The symbols move the objects like this.
nal: *>nuz, §>lav, $>pef
tuf: *>dab, §>nuz, $>vas
zan: *>pof, §>giz, $>lif
par: *>nit, §>gof, $>fol
bor: *>mez, §>dif, $>kud
mak: *>nom, §>kas, $>bom
zuz: *>bom, §>mor, $>mez
mog: *>fol, §>kur, $>ret
vor: *>dak, §>noz, $>bib
dov: *>bis, §>kud, $>kol
zod: *>dum, §>sek, $>nuz
pef: *>tuf, §>nal, $>zut
rel: *>pef, §>tiz, $>kas
lin: *>til, §>tir, $>kir
fik: *>lif, §>vin, $>tir
ret: *>ros, §>mog, $>lil
kuv: *>mor, §>reb, $>dif
kud: *>gem, §>bor, $>dov
vin: *>zan, §>vug, $>fik
dek: *>zum, §>rer, $>sek
kur: *>par, §>vum, $>mog
rer: *>vog, §>lof, $>dek
pob: *>ret, §>von, $>giz
vas: *>lof, §>tuf, $>vig
kek: *>som, §>nom, $>vef
ros: *>sof, §>fol, $>zir
lof: *>buf, §>dab, $>rer
sek: *>roz, §>dek, $>zod
pof: *>bof, §>lil, $>dul
deg: *>von, §>til, $>dev
vog: *>vin, §>buf, $>zum
kol: *>gev, §>dov, $>nud
tiz: *>nal, §>dak, $>rel
dif: *>zuz, §>kuv, $>bor
dum: *>lin, §>roz, $>sem
bip: *>dif, §>voz, $>lel
kas: *>zut, §>rel, $>mak
nit: *>dov, §>san, $>zeg
dul: *>tuk, §>pof, $>gim
san: *>kud, §>lel, $>nit
dev: *>pob, §>deg, $>vug
lel: *>bor, §>bip, $>san
gem: *>vor, §>mez, $>bis
nom: *>vig, §>zut, $>kek
vum: *>gof, §>tuk, $>kur
von: *>mog, §>nir, $>pob
buf: *>vug, §>nin, $>vog
reb: *>ged, §>gev, $>kuv
bof: *>muf, §>zir, $>tuk
giz: *>lil, §>pob, $>zan
vuf: *>voz, §>sof, $>muf
num: *>rel, §>bib, $>ged
nud: *>reb, §>kol, $>voz
voz: *>kuv, §>nud, $>bip
lif: *>dul, §>zan, $>bev
lil: *>zir, §>ret, $>pof
vug: *>giz, §>dev, $>vin
dab: *>nin, §>sem, $>lof
som: *>dek, §>vig, $>gom
nir: *>kur, §>gim, $>von
gev: *>num, §>bis, $>reb
bib: *>tiz, §>vor, $>num
zeg: *>kol, §>nit, $>sof
gim: *>vum, §>dul, $>nir
nuz: *>sem, §>zod, $>tuf
fol: *>zeg, §>par, $>ros
roz: *>tir, §>zum, $>dum
nin: *>dev, §>kir, $>buf
til: *>nir, §>bev, $>deg
lav: *>zod, §>gom, $>nal
mor: *>mak, §>ged, $>zuz
mot: *>lel, §>muf, $>gof
tuk: *>mot, §>bof, $>vum
vef: *>gom, §>kek, $>dak
ged: *>kas, §>num, $>mor
zum: *>fik, §>vog, $>roz
kir: *>deg, §>lin, $>nin
bev: *>gim, §>lif, $>til
bom: *>kek, §>mak, $>noz
zir: *>vuf, §>ros, $>bof
sem: *>kir, §>dum, $>dab
tir: *>bev, §>fik, $>lin
bis: *>bib, §>gem, $>gev
vig: *>rer, §>vas, $>som
dak: *>lav, §>vef, $>tiz
zut: *>vas, §>pef, $>nom
muf: *>bip, §>vuf, $>mot
gom: *>sek, §>som, $>lav
mez: *>noz, §>zuz, $>gem
gof: *>san, §>mot, $>par
sof: *>nud, §>zeg, $>vuf
noz: *>vef, §>bom, $>vor

The rows follow the links: the fewer symbols apart two objects are, the more alike their rows tend to be.

Each row is also shifted at random along 4 hidden directions that mean nothing.

Name the object of each row.
-30 -16 1 10 -16 22 -27 -25 -1 -23 58 -7 -10 -50 -39 -9 -39 18 -25 8 32 6 -2 -8 8 42 -35 -40 -5 7 -41 -42 -5 -13 -1 35 7 33 -19 -44 -41 30 -12: zuz
-66 -40 -3 3 -20 44 16 -35 1 -26 63 -28 -22 -33 -43 -4 -42 18 -29 -25 22 37 1 -15 -8 33 -10 -55 6 -14 -23 -42 1 -12 -1 -14 14 21 -16 -25 -47 34 -16: bis
-68 20 20 -2 33 -27 -28 34 7 15 10 23 -6 15 16 -20 8 -8 26 42 42 -14 0 31 27 27 -10 -9 -42 1 -12 -13 -38 -7 28 41 -27 4 28 0 31 -33 5: zod
11 3 34 -33 42 -28 44 44 10 13 -40 8 3 65 23 7 28 -22 29 -13 -14 -11 18 52 9 -9 23 16 -8 -27 24 41 -17 -3 25 -14 -27 5 30 38 37 -60 3: roz
-27 12 -41 11 -5 -34 -6 11 25 -44 31 0 -4 -9 -45 -2 -42 15 -22 -15 18 -15 27 33 48 14 -52 -4 -32 -11 -49 -28 -24 -50 7 48 -24 -1 30 -14 -25 -4 -34: kas
-37 -2 -35 49 -39 3 -25 -32 -44 -63 15 -50 16 -37 -33 -21 -52 3 -32 14 9 39 30 -28 15 19 -35 -13 19 0 -11 43 -10 4 -16 7 6 47 -1 -32 -82 53 11: gev
-42 -9 8 -32 21 20 22 0 20 50 1 12 -17 42 52 -13 32 -7 45 9 37 80 -29 5 -27 1 57 -30 -18 -13 29 -9 -10 36 12 -63 11 -25 19 17 36 -17 36: vin
29 -1 -19 26 -15 31 0 -15 -29 -55 47 -45 1 -48 -42 -32 -64 11 -19 10 39 56 34 -26 19 42 -9 -41 9 0 -26 4 -18 6 -7 7 16 41 -9 -65 -65 39 26: gem
46 -13 -46 18 -33 3 9 -32 -2 -39 11 -29 6 -24 -40 5 -33 7 -48 -44 -30 7 12 -16 8 -18 -23 6 21 5 -23 -3 21 -23 -19 -5 12 7 -14 -8 -46 46 -23: dov
17 6 -2 -17 16 -10 12 -4 -5 13 -25 -2 8 55 48 -17 19 -15 51 12 22 77 0 14 -3 2 33 -13 -20 -21 31 34 -25 30 11 -36 0 -16 26 31 18 -16 30: lin
11 4 -37 -2 -17 19 41 -5 -13 1 -43 -35 10 11 14 -3 9 -9 -2 -28 -20 55 6 -41 -33 -54 50 27 38 -5 45 47 29 40 -27 -66 32 -15 -8 7 -7 18 28: kur
42 11 17 8 -3 -20 -99 -46 -18 62 -37 61 7 12 65 5 68 -7 42 65 -4 -20 -59 -8 -24 7 -17 19 -33 31 17 -5 -1 24 11 22 1 -21 -3 50 41 9 1: dev
33 5 26 14 -6 -9 -30 8 -17 -41 30 -2 -3 -47 -46 -2 -33 6 -25 24 4 -58 18 8 34 42 -49 -3 -11 20 -39 -21 -21 -19 4 65 -19 46 -18 -36 -32 6 -16: bib
95 -26 9 -6 -25 39 -17 -56 -10 34 -4 13 -12 -9 17 20 24 12 -4 -18 -36 -1 -47 -37 -54 -15 15 4 23 17 22 -11 43 14 -19 -43 24 -17 -48 23 1 34 -14: bof
71 0 11 -6 -11 56 12 -11 18 20 37 9 -18 -62 -29 22 -3 24 -19 -14 -1 -20 -32 -34 -24 -12 27 1 31 24 -10 -68 42 17 -26 -12 29 -19 -57 -44 17 16 7: vuf
39 20 -36 -14 20 -29 11 15 20 -2 -22 2 2 54 31 -16 2 -14 44 8 23 85 16 26 10 -16 35 -8 -39 -29 13 27 -42 -1 17 -26 -12 -25 52 26 13 -20 34: buf
71 52 -64 0 -1 -2 -33 -6 52 49 -5 47 1 -28 30 6 26 13 41 22 19 21 -42 -21 0 -43 17 21 -29 22 -3 -64 8 13 -15 16 19 -83 -3 -19 59 0 21: pob
32 -33 -16 17 -36 19 1 -41 -8 -34 27 -25 -7 -27 -45 3 -36 15 -35 -38 -22 13 1 -9 -11 6 -25 -12 20 -3 -23 -4 16 -16 -11 -7 6 29 -20 0 -51 52 -30: dif
-103 42 -10 0 20 6 7 27 19 39 -29 12 1 -1 42 -4 33 -4 24 28 5 5 -6 -36 -17 -47 58 24 17 11 33 13 9 35 -19 -26 19 -39 5 -13 52 -32 48: zan
77 47 -25 5 5 -10 31 43 -13 -4 -58 -12 17 11 15 -3 9 -12 15 -2 -31 10 28 -35 -5 -60 51 50 39 2 43 60 20 33 -33 -37 21 -20 -8 2 19 -18 46: dul
16 1 -36 -32 1 19 34 -8 59 43 -5 10 -10 6 21 28 27 10 8 -49 -21 21 -26 -3 -28 -59 41 16 3 -3 17 -41 31 -4 -17 -52 23 -61 -8 14 45 1 -3: pof
83 35 -15 1 5 4 -35 -4 -8 26 -17 7 7 15 49 -25 11 1 63 63 52 80 -9 -8 3 11 35 -9 -33 4 24 22 -32 42 6 -16 22 -22 11 -4 22 -1 65: vug
-70 -34 6 -1 13 -25 -12 -21 1 -18 20 -5 -3 36 0 -13 -15 -3 5 -6 20 26 5 45 14 42 -29 -43 -43 -25 -15 1 -36 -34 35 13 -30 22 38 27 -28 4 -34: pef
-75 -14 50 -1 17 -17 62 57 -20 -40 -3 -32 7 12 -47 4 -28 -10 -40 -33 -25 -67 45 25 27 16 -8 12 29 -11 -6 33 -3 -19 16 20 -31 49 14 -17 -19 -44 -23: mak
0 7 54 -21 37 -36 5 51 8 20 -26 32 1 37 18 0 18 -12 30 16 0 -53 16 45 26 18 -3 8 -24 -2 -2 2 -25 -5 27 37 -28 6 28 11 37 -60 -2: rer
-40 3 -32 1 -14 32 31 -19 -15 -2 -20 -27 6 6 16 -1 4 -3 -11 -25 -11 57 -1 -47 -41 -44 48 7 45 -4 46 47 27 33 -32 -71 26 -14 -11 11 -9 26 31: tuk
-52 -16 3 13 -24 40 -12 -41 -17 25 -5 -7 -6 -22 15 10 21 7 -24 3 -25 -6 -35 -56 -48 -24 17 10 41 10 29 5 38 33 -26 -37 27 -5 -40 4 -4 42 5: fol
-86 1 -6 20 -26 33 -19 -17 4 21 11 9 -11 -54 -1 17 9 13 -29 -3 -6 -36 -34 -62 -31 -27 4 16 41 33 4 -31 45 21 -30 -6 32 -19 -39 -22 4 26 -8: muf
-1 -1 -34 18 -24 12 37 -4 5 -32 2 -33 0 -24 -39 21 -35 7 -56 -50 -38 -17 19 -24 1 -35 -11 20 43 -7 -10 3 34 -16 -30 -14 7 -3 -22 -17 -28 25 -11: nud
101 -24 55 -12 13 -23 41 31 -29 -48 -14 -31 9 28 -41 4 -30 -14 -10 -26 -32 -35 45 60 33 39 -23 4 -4 -18 -15 42 -21 -30 27 19 -29 56 8 17 -37 -35 -26: dak
16 -11 0 20 -35 34 -26 -46 -28 18 -12 2 5 -25 21 8 28 2 -8 10 -22 -1 -35 -47 -45 -13 6 12 29 24 20 11 34 29 -18 -26 26 -6 -39 9 -17 40 11: ros
-6 19 33 -29 53 -15 42 66 13 1 0 -3 -6 30 -1 -12 -2 -13 44 25 35 7 34 41 26 33 27 -22 -24 -11 3 -6 -36 0 25 7 -17 8 29 -20 38 -59 34: dek
-92 -24 23 -8 2 -15 1 6 30 -5 31 22 -18 -17 -37 21 -11 14 -42 -34 -19 -88 -2 36 18 20 -54 -13 -11 5 -49 -59 6 -53 16 46 -29 5 3 2 -1 -10 -65: bom

In each set, the symbols that take the first to the second take the third to the fourth, perhaps in another order. Give the fourth.
Answer with the object's name.
A 6 -41 45 1 -19 26 -10 -30 -27 -20 43 -13 -15 -32 -36 5 -21 6 -29 -6 -9 -29 -13 -6 -8 43 -30 -29 16 11 -19 -11 6 -10 -1 8 -2 51 -31 -21 -45 32 -32
B 35 0 -2 4 -1 3 -31 -4 20 -20 64 14 -22 -47 -46 3 -38 22 -16 4 26 -27 1 13 27 40 -52 -22 -30 14 -64 -83 -12 -41 13 67 -7 15 -16 -49 -16 16 -25
C -37 8 -2 27 -28 34 -22 -25 -29 4 -10 -7 5 -37 10 8 16 6 -26 25 -9 -20 -19 -68 -28 -18 10 24 48 23 23 22 38 36 -32 -15 26 7 -43 -22 -8 36 16
D nit

A 60 -22 25 -35 18 -11 -6 -11 7 41 -30 25 -2 59 46 4 47 -14 45 3 -2 25 -25 35 -26 5 12 -7 -34 -15 18 9 -7 1 22 -23 -7 -13 15 59 26 -20 -6
B 38 -11 6 -20 15 -40 -36 -19 9 40 -37 46 6 59 49 15 48 -11 36 2 -7 -7 -30 42 -5 -7 -12 15 -48 -6 7 12 -8 -22 23 7 -16 -23 31 75 30 -18 -28
C 72 27 -77 27 -39 -8 -41 -37 -5 5 -46 7 20 -3 27 1 12 -4 -3 6 -29 38 -6 -43 -14 -58 -2 44 10 16 11 26 18 13 -31 -9 27 -44 -3 20 -1 44 5
D lil

A 48 -5 -46 7 -15 28 -1 -38 17 27 -14 0 3 1 21 12 20 10 -3 -29 -25 40 -29 -30 -34 -49 20 13 13 -5 17 -11 33 10 -26 -49 26 -42 -20 25 3 29 0
B 4 -8 -16 20 -29 16 -27 -48 -29 15 -25 -3 14 -10 28 8 20 -2 -10 2 -38 13 -20 -48 -47 -32 6 27 31 16 31 40 29 34 -31 -33 27 -4 -23 25 -15 48 1
C -27 -35 9 -25 16 -10 46 8 6 -32 21 -24 -9 44 -24 -12 -31 2 -5 -34 15 34 28 57 17 36 -7 -43 -28 -42 -16 2 -28 -36 35 -11 -29 30 34 4 -26 -18 -18
D nal

A 71 51 -14 11 -1 -11 -51 14 7 32 -37 40 15 -20 43 3 33 -1 34 44 -3 -17 -27 -24 -3 -30 3 46 -7 29 15 -4 5 19 -14 19 18 -47 -15 11 50 -11 29
B 37 47 -5 6 13 4 -31 11 1 30 -29 23 13 -9 48 -8 28 -7 47 61 30 21 -8 -31 -3 -7 39 16 -6 19 25 5 -7 40 -12 -2 22 -37 -6 -12 37 -11 48
C -8 -15 0 9 -10 22 -19 -18 11 -10 79 -1 -22 -55 -45 -2 -43 18 -21 3 31 8 -6 0 17 46 -38 -48 -18 9 -55 -74 -9 -18 2 40 5 13 -14 -47 -32 30 -13
D gem

A 29 4 2 20 -28 -2 -4 3 -17 -23 -22 -9 10 -45 -28 27 -1 7 -54 -10 -53 -90 2 -34 -6 -41 -25 50 57 21 -7 14 44 -6 -34 20 6 4 -40 -11 -15 16 -20
B -15 -8 27 -6 -11 39 20 3 4 14 4 1 -7 -49 -25 34 10 9 -45 -26 -44 -84 -22 -42 -29 -22 11 26 52 23 6 -24 53 4 -27 -4 20 -1 -54 -24 13 2 -21
C 4 -9 67 -29 35 -7 2 31 4 20 21 25 -13 24 7 -6 12 -1 39 30 32 -22 -4 52 14 59 -2 -30 -40 -7 -10 -29 -30 -3 35 26 -22 22 11 -13 27 -42 8
D vig

A -58 -11 2 -7 12 -15 -32 -28 -2 51 -28 34 9 43 62 0 54 -7 41 28 8 21 -36 5 -21 -4 12 -3 -29 1 28 12 -6 15 5 -20 -2 -28 22 54 28 -7 2
B -7 16 39 -23 24 14 15 31 2 50 -31 18 -8 7 39 13 45 -9 29 22 -2 -23 -27 -15 -21 -16 60 21 22 13 44 4 18 42 -4 -21 10 -21 -12 5 57 -37 31
C -31 61 -25 22 1 -31 -27 41 -22 4 -77 6 34 2 47 -1 31 -22 10 42 -30 -34 22 -51 3 -66 21 71 27 16 46 73 9 37 -39 2 9 -24 4 7 28 -12 40
D mog

A 40 13 2 18 -21 43 -9 -10 -10 9 13 1 -2 -57 -14 8 -11 13 -16 4 -8 -20 -16 -50 -18 -16 15 10 40 32 7 -15 37 38 -30 -6 39 -8 -50 -43 -6 22 16
B -35 2 -4 7 -11 16 71 32 -5 -42 -12 -44 3 -19 -43 14 -28 2 -59 -48 -48 -39 32 -35 0 -43 21 32 78 -4 16 33 41 1 -34 -27 9 21 -25 -31 -20 -3 7
C -59 15 2 1 23 -7 -21 19 5 -5 35 20 -3 12 9 -24 -13 -2 38 42 70 38 14 35 27 47 -5 -42 -55 -4 -24 -28 -50 -2 24 31 -13 6 42 -22 9 -19 24
D dab

A 53 52 10 -9 37 -25 19 70 7 -22 -1 -5 5 17 4 -32 -18 -14 49 47 50 28 48 38 42 29 23 -6 -35 -8 -4 11 -47 15 23 23 -14 7 35 -41 14 -61 56
B 33 54 -63 2 18 -54 -32 26 44 -4 -15 29 6 16 32 -14 1 -4 46 32 37 36 17 32 42 -17 -10 6 -61 -4 -14 -14 -40 -20 13 43 -13 -38 55 -2 30 -19 18
C -25 -3 -13 -1 8 -22 29 24 15 -41 17 -21 -10 3 -46 -7 -38 4 -27 -28 3 -11 40 34 40 16 -35 -4 -16 -22 -38 -5 -27 -45 16 31 -25 19 21 -7 -22 -13 -26
D kek

A -30 -17 15 -18 16 -16 -6 -23 1 44 -27 31 5 64 55 6 45 -15 33 8 5 28 -25 22 -23 -9 19 -4 -19 -16 30 23 -10 7 20 -32 -11 -16 22 68 27 -12 -4
B 2 11 41 -17 19 10 -7 8 2 55 -16 30 -7 10 42 5 50 -6 45 35 15 -2 -30 -14 -29 3 41 2 -2 13 40 0 7 45 -1 -26 13 -25 -5 5 51 -20 33
C -74 -19 46 -25 32 1 8 14 16 17 41 18 -18 30 10 -10 3 3 33 21 49 21 -4 49 8 57 2 -57 -43 -10 -7 -36 -35 -6 38 12 -29 13 21 -8 16 -29 4
D lof

A -51 12 47 -11 36 -34 -8 40 -5 16 -11 27 -2 30 20 -4 19 -14 25 34 19 -42 5 38 28 25 -4 -3 -29 0 -4 -7 -27 -3 23 42 -27 10 20 5 30 -48 -1
B -58 0 -2 -9 16 -11 -5 -8 -8 32 -32 6 5 41 56 -20 31 -15 42 29 25 56 -7 2 -23 -5 41 -9 -11 -9 37 35 -14 38 9 -36 4 -11 27 32 16 -12 31
C 83 32 -20 -26 31 -25 29 39 19 -12 -27 -2 8 56 20 -22 -1 -14 46 -2 22 69 31 44 20 -4 33 5 -38 -21 12 28 -40 2 15 -16 -14 -22 48 12 21 -44 33
D zan

A -4 35 -31 22 -5 -32 -64 -25 -28 7 -41 8 25 30 61 -30 22 -19 57 60 31 70 2 -13 -4 -5 5 6 -34 6 30 62 -24 36 -4 0 9 -18 33 27 6 16 38
B -7 43 -20 6 5 -9 -47 8 12 41 -15 37 5 -10 59 -2 42 0 36 59 22 17 -31 -25 -16 -19 17 16 -17 22 23 -8 1 30 -7 9 20 -42 9 -3 44 0 34
C -14 -26 2 23 -33 11 -1 -35 -46 -46 17 -41 2 -14 -39 -7 -32 2 -38 -15 -13 2 9 -24 -7 19 -32 -12 28 -1 -4 29 12 -5 -11 -2 -3 46 -18 2 -65 47 -19
D mor

A -98 -8 21 7 -7 5 0 5 3 -22 48 -5 -12 -38 -42 0 -27 9 -34 -7 15 -39 8 1 23 33 -24 -20 8 5 -31 -31 -1 -16 13 32 -14 20 -10 -36 -24 2 -13
B 32 -53 16 -36 14 -4 12 -27 30 5 50 11 -24 35 -20 4 -16 9 4 -42 21 29 -13 74 11 53 -27 -55 -54 -26 -41 -56 -25 -55 46 6 -27 12 18 31 -4 -3 -50
C -29 20 2 -10 15 -1 39 42 12 37 -53 4 12 14 27 16 35 -6 3 -15 -39 -39 -1 -28 -24 -57 46 45 43 5 47 32 36 27 -13 -36 13 -38 -12 9 51 -33 19
D fol

A -10 16 49 -29 44 -25 18 54 19 13 -10 21 1 35 10 -4 16 -12 33 15 13 -37 17 43 19 22 13 -1 -25 -12 3 -10 -23 -8 26 26 -28 1 25 2 50 -63 12
B -34 5 -34 -21 31 -30 17 11 32 21 -28 17 0 57 36 -5 18 -13 35 -14 20 53 3 36 6 -22 21 -5 -35 -31 7 3 -20 -14 20 -18 -17 -41 59 41 33 -23 2
C -24 -29 17 -37 27 -19 9 -12 13 46 -28 35 -1 71 48 8 49 -10 33 -20 -4 17 -23 46 -19 -4 19 -11 -22 -19 19 6 0 1 28 -32 -20 -20 29 69 37 -26 -22
D dev

